[[-11  30 -16   3  19]
 [-49  93 -67  29  30]
 [-57  62 -51  49   2]
 [-63  73 -54  65 -36]
 [-28  82 -52  36  -9]
 [-64  75 -55  66 -36]]
->
[[-64  75 -55  66 -36]
 [-63  73 -54  65 -36]
 [-57  62 -51  49   2]
 [-49  93 -67  29  30]
 [-28  82 -52  36  -9]
 [-11  30 -16   3  19]]

[[ 13  -4   5  15  -3  -7]
 [ -7  -9 -14  14 -12  31]
 [ 15   4  -4   5  -3 -28]
 [ -2  -5 -10  12 -10 -31]
 [ -1   1   9 -22  20  80]
 [  2   1  10  20  -5   4]]
->
[[ -7  -9 -14  14 -12  31]
 [ -2  -5 -10  12 -10 -31]
 [ -1   1   9 -22  20  80]
 [  2   1  10  20  -5   4]
 [ 13  -4   5  15  -3  -7]
 [ 15   4  -4   5  -3 -28]]

[[ -8  59   7   2  -2 -67   5 -73  -1]
 [ -1  28   6   3  -4 -65   7  20   2]
 [-12  -1   4   3  -2 -45   7 -71  -1]
 [ -5  11   9   0   1 -52   1  98   0]
 [ -7 -40   4  -4   1 -11   0  25  -1]]
->
[[-12  -1   4   3  -2 -45   7 -71  -1]
 [ -8  59   7   2  -2 -67   5 -73  -1]
 [ -7 -40   4  -4   1 -11   0  25  -1]
 [ -5  11   9   0   1 -52   1  98   0]
 [ -1  28   6   3  -4 -65   7  20   2]]

[[-24 -75   3  41  22 -21 -25  22  21  -2]
 [ 23 -26   1 -29 -34  34 -45  10 -35  20]
 [ 13 -38  -1 -40  -3  17 -49   3 -56  17]
 [ 34  -1   2 -12  29  24  19  16 -36  13]
 [  5 -41   0 -26 -29  32 -60   9 -14  29]
 [-11 -55  11  11  33 -61  -9  18 -30  26]
 [ -5 -47   4  20 -16  -8 -14  17  36  -3]
 [ 20 -51  -2 -37  79 -18  43   9  -4  16]]
->
[[-24 -75   3  41  22 -21 -25  22  21  -2]
 [-11 -55  11  11  33 -61  -9  18 -30  26]
 [ -5 -47   4  20 -16  -8 -14  17  36  -3]
 [  5 -41   0 -26 -29  32 -60   9 -14  29]
 [ 13 -38  -1 -40  -3  17 -49   3 -56  17]
 [ 20 -51  -2 -37  79 -18  43   9  -4  16]
 [ 23 -26   1 -29 -34  34 -45  10 -35  20]
 [ 34  -1   2 -12  29  24  19  16 -36  13]]

[[-59  49]
 [-16  11]
 [-76 -42]
 [-30 -26]
 [109  41]
 [ 11  11]
 [-17 -35]
 [ 33 -59]
 [ 37  53]]
->
[[-76 -42]
 [-59  49]
 [-30 -26]
 [-17 -35]
 [-16  11]
 [ 11  11]
 [ 33 -59]
 [ 37  53]
 [109  41]]

[[ 81  12 -13 -57 -20  18]
 [ 13 -16 -51  30 -39  39]
 [ 56  15  50  -9 -10  -4]
 [  9 -16 -28  54 -67  37]
 [ 11 -17 -47  29 -52  47]
 [-23 -32 -42 -42  30 -19]
 [ -9 -26 -37 -15  27 -26]
 [ 69  26 -14 -16 -19  17]
 [ 42   0  42 -17 -16 -21]]
->
[[-23 -32 -42 -42  30 -19]
 [ -9 -26 -37 -15  27 -26]
 [  9 -16 -28  54 -67  37]
 [ 11 -17 -47  29 -52  47]
 [ 13 -16 -51  30 -39  39]
 [ 42   0  42 -17 -16 -21]
 [ 56  15  50  -9 -10  -4]
 [ 69  26 -14 -16 -19  17]
 [ 81  12 -13 -57 -20  18]]
